Below are the code and all the weights of a small trained network. Each question names an input and a class and asks about switching units off, where a switched-off unit gives its printed mean instead of its output.

import numpy as np


def w(rows, s, z=0):
    codes = np.array(rows[::2]) - 128.0
    scale = np.full(codes.shape[1], s)
    scale[-1] = z or s
    return codes * scale


def norm(h):
    return h / np.sqrt((h * h).mean(-1, keepdims=True) + 1e-5)


def f(y):
    return np.maximum(y, 0)


def log_softmax(a):
    a = a - a.max(-1, keepdims=True)
    return a - np.log(np.exp(a).sum(-1, keepdims=True))


def net(x, mask):
    res = np.array(x, float).reshape(1, 5) / 4 @ E
    u = 0
    for l in range(2):
        y = f(norm(res) @ A[l][:, :-1].T + A[l][:, -1])
        res = res + np.where(mask[u : u + 4], y, B[l][:, -1]) @ B[l][:, :-1]
        u += 4
    return log_softmax(norm(res)[-1] @ U[:, :-1].T + U[:, -1])


A, B = {}, {}
E = w([
[228,45,125,105,200,87,66,143,174,64,139],'x0',
[85,138,3,95,109,77,44,70,121,158,215],'x1',
[143,180,157,79,89,124,150,64,103,34,162],'x2',
[96,35,55,98,81,200,164,158,73,71,101],'x3',
[145,109,112,168,141,94,114,9,119,134,7],'x4',
],0.0017)
A[0] = w([
[93,55,94,200,140,118,113,203,166,213,88,37],'0.n1',
[140,171,168,104,38,106,148,66,129,3,151,41],'0.n2',
[99,7,43,101,64,211,161,151,65,48,84,5],'0.n3',
[113,90,109,159,157,78,128,38,78,131,29,42],'0.n4',
],0.0037,0.0033)
B[0] = w([
[162,167,100,2,182,173,147,29,33,84,158,200],'0.n1',
[133,91,66,86,225,187,120,120,66,222,102,205],'0.n2',
[147,227,212,161,182,29,92,102,190,203,162,255],'0.n3',
[165,135,101,138,40,215,124,134,199,103,193,214],'0.n4',
],0.0048,0.0027)
A[1] = w([
[73,98,24,102,77,33,116,95,133,135,173,134],'1.n1',
[95,126,132,75,131,130,139,255,112,117,232,38],'1.n2',
[45,170,124,135,49,145,203,85,96,187,116,3],'1.n3',
[202,14,123,109,167,90,103,120,169,62,141,22],'1.n4',
],0.0044,0.0016)
B[1] = w([
[135,127,252,150,142,161,248,187,109,117,35,245],'1.n1',
[159,126,76,180,75,146,94,2,171,127,42,232],'1.n2',
[134,83,84,111,161,70,12,195,139,50,182,254],'1.n3',
[5,175,95,141,83,130,100,201,73,123,158,222],'1.n4',
],0.0042,0.003)
U = w([
[139,183,166,147,163,60,103,105,162,167,141,135],'0',
[139,131,88,69,180,178,125,94,69,139,130,135],'1',
[147,130,95,166,45,174,108,88,179,110,105,121],'2',
[89,130,108,134,124,110,67,202,107,82,146,110],'3',
[124,104,173,142,124,131,195,168,117,120,86,253],'4',
[142,90,124,118,122,121,155,140,133,140,175,83],'5',
[154,1,122,128,102,84,195,144,142,140,177,46],'6',
[148,41,121,125,113,95,173,148,141,139,151,56],'7',
],0.011,0.0072)

Each question gives the input, the list of numbers given to net, and the class t.
The units are the neurons (one row each of A and B). Each row of codes is followed by its name. A weight is (code - 128) times the scale printed after its matrix; where a second scale follows, it is the last column's (A, B and U).
mask holds one flag per neuron, layer by layer. A switched-off neuron (its flag False) gives its mean, the last column of its row in B, instead of its output. The means were averaged over made-up inputs and are rounded, as every weight is.
A unit's drop is (log p(t) with every unit on - log p(t) with that unit switched off) / (log p(t) with every unit on - log p(t) with every unit switched off).
most important unit: the unit with the biggest drop
top k neurons: the k neurons with the biggest drops, biggest first
k most important neurons of layer l: the k neurons of layer l with the biggest drops, biggest first
input [-7,4,5,-4,5], class 3: most important unit => 1.n3
input [6,1,-7,-3,-4], class 1: top 3 neurons => [0.n1, 1.n3, 0.n3]
input [-8,-8,-6,7,-5], class 3: 2 most important neurons of layer 0 => [0.n2, 0.n1]
input [-4,4,-8,7,-6], class 1: top 2 neurons => [0.n1, 0.n4]
input [0,-4,-7,-5,-2], class 1: top 2 neurons => [0.n1, 0.n3]
input [-3,4,-6,7,-3], class 0: 2 most important neurons of layer 0 => [0.n3, 0.n2]
input [7,5,7,-5,3], class 1: top 2 neurons => [0.n2, 0.n3]
input [5,-3,7,1,2], class 1: top 3 neurons => [0.n2, 1.n1, 1.n3]
input [-5,-6,4,-3,-6], class 2: top 3 neurons => [1.n2, 0.n3, 1.n1]
input [-4,-7,5,5,-7], class 2: top 2 neurons => [1.n2, 1.n1]
input [0,5,3,-4,1], class 4: top 3 neurons => [1.n1, 0.n3, 0.n1]
input [-6,1,7,-3,-7], class 1: top 3 neurons => [0.n2, 0.n4, 0.n3]
input [-8,0,7,-1,1], class 3: top 3 neurons => [1.n3, 0.n1, 1.n2]
input [6,-5,-4,-3,-5], class 3: top 3 neurons => [1.n4, 0.n3, 1.n1]
input [-1,3,-1,-2,5], class 2: most important unit => 0.n4
input [-8,6,-6,-7,-3], class 3: 2 most important neurons of layer 0 => [0.n3, 0.n2]
input [1,8,-6,4,-1], class 4: top 3 neurons => [1.n1, 0.n2, 1.n3]
input [8,-5,7,-3,-6], class 3: 2 most important neurons of layer 1 => [1.n4, 1.n1]
input [7,3,-5,-6,7], class 2: top 2 neurons => [0.n4, 0.n3]
input [4,-4,1,-2,8], class 2: most important unit => 0.n4
input [7,-3,4,-6,-6], class 3: top 3 neurons => [1.n4, 0.n3, 0.n4]
input [7,4,-4,-5,6], class 3: 2 most important neurons of layer 1 => [1.n4, 1.n2]
input [0,-7,-8,-7,0], class 1: 2 most important neurons of layer 0 => [0.n1, 0.n3]
input [-4,7,2,0,5], class 4: 2 most important neurons of layer 1 => [1.n1, 1.n2]
input [-6,6,8,8,7], class 0: 2 most important neurons of layer 1 => [1.n4, 1.n3]
input [6,8,4,-2,8], class 2: 3 most important neurons of layer 1 => [1.n3, 1.n1, 1.n4]
input [6,7,5,-5,-7], class 2: most important unit => 1.n2
